Below are the code and all the weights of a small trained network. Each question names an input and a class and asks about switching units off, where a switched-off unit gives its printed mean instead of its output.

import numpy as np


def w(rows, s, z=0):
    codes = np.array(rows[::2]) - 128.0
    scale = np.full(codes.shape[1], s)
    scale[-1] = z or s
    return codes * scale


def f(y):
    return np.maximum(y, 0)


def log_softmax(a):
    a = a - a.max(-1, keepdims=True)
    return a - np.log(np.exp(a).sum(-1, keepdims=True))


def net(x, mask):
    res = np.array(x, float).reshape(1, 3) / 4 @ E
    y = f(res @ A[0][:, :-1].T + A[0][:, -1])
    res = res + np.where(mask, y, B[0][:, -1]) @ B[0][:, :-1]
    return log_softmax(res[-1] @ U[:, :-1].T + U[:, -1])


A, B = {}, {}
E = w([
[68,45,208],'x0',
[188,30,83],'x1',
[255,138,222],'x2',
],0.01)
A[0] = w([
[130,152,152,107],'n0',
[253,214,73,91],'n1',
[128,193,192,3],'n2',
[196,130,189,79],'n3',
[247,135,225,53],'n4',
[123,180,188,60],'n5',
[251,29,111,11],'n6',
[122,82,220,80],'n7',
[126,66,225,159],'n8',
[95,103,68,36],'n9',
[134,216,217,52],'n10',
[115,94,183,149],'n11',
],0.022,0.0032)
B[0] = w([
[122,138,148,147],'n0',
[212,152,70,254],'n1',
[133,111,182,174],'n2',
[77,141,95,200],'n3',
[51,107,68,252],'n4',
[129,101,166,170],'n5',
[123,118,253,242],'n6',
[179,164,98,185],'n7',
[197,124,86,198],'n8',
[81,121,128,180],'n9',
[120,126,207,197],'n10',
[152,151,98,167],'n11',
],0.052,0.022)
U = w([
[252,195,88,162],'0',
[78,155,102,201],'1',
[173,159,231,2],'2',
],0.013,0.0054)

Each question gives the input, the list of numbers given to net, and the class t.
The units are the neurons (one row each of A and B). Each row of codes is followed by its name. A weight is (code - 128) times the scale printed after its matrix; where a second scale follows, it is the last column's (A, B and U).
mask holds one flag per neuron, in row order. A switched-off neuron (its flag False) gives its mean, the last column of its row in B, instead of its output. The means were averaged over made-up inputs and are rounded, as every weight is.
A unit's drop is (log p(t) with every unit on - log p(t) with that unit switched off) / (log p(t) with every unit on - log p(t) with every unit switched off).
The circuit of an input: a set's keep is (log p(t) with only the set's units on - log p(t) with every unit switched off) / (log p(t) with every unit on - log p(t) with every unit switched off). Starting from all 12 units, units are removed one at a time, each time the one whose removal leaves the highest keep (on an exact tie, the one counted first), for as long as the keep stays at least 0.8.
units of the circuit, in order: the units of the circuit, biggest drop first
most important unit: the unit with the biggest drop
k most important neurons: the k neurons with the biggest drops, biggest first
drop of u: that unit's drop, to one decimal
input [-2,-1,-4], class 1: 3 most important neurons -> (n1; n6; n8)
input [-7,8,-6], class 2: 4 most important neurons -> (n4; n8; n6; n9)
input [-1,-1,5], class 1: most important unit -> n4
input [-5,6,-4], class 2: 4 most important neurons -> (n4; n8; n7; n9)
input [8,8,1], class 0: 2 most important neurons -> (n8; n7)
input [1,2,3], class 1: 2 most important neurons -> (n1; n4)
input [2,-2,5], class 1: 2 most important neurons -> (n4; n1)
input [3,7,6], class 2: 3 most important neurons -> (n6; n9; n8)
input [-7,4,-8], class 1: 2 most important neurons -> (n9; n8)
input [2,4,-2], class 2: 2 most important neurons -> (n1; n4)
input [3,-3,4], class 1: 3 most important neurons -> (n1; n4; n6)
input [-2,3,1], class 2: 3 most important neurons -> (n8; n6; n7)
input [5,3,5], class 0: 4 most important neurons -> (n8; n7; n11; n9)
input [8,4,-8], class 0: 2 most important neurons -> (n4; n6)
input [5,-4,-3], class 0: units of the circuit, in order -> (n6)
input [1,0,-2], class 1: 2 most important neurons -> (n1; n6)
input [-1,4,2], class 2: drop of n6 -> 3.6
input [-4,6,1], class 2: drop of n6 -> 5.5
input [7,1,3], class 0: drop of n11 -> 0.0
input [4,8,6], class 2: most important unit -> n6
input [-2,-8,-6], class 2: drop of n4 -> 7.4
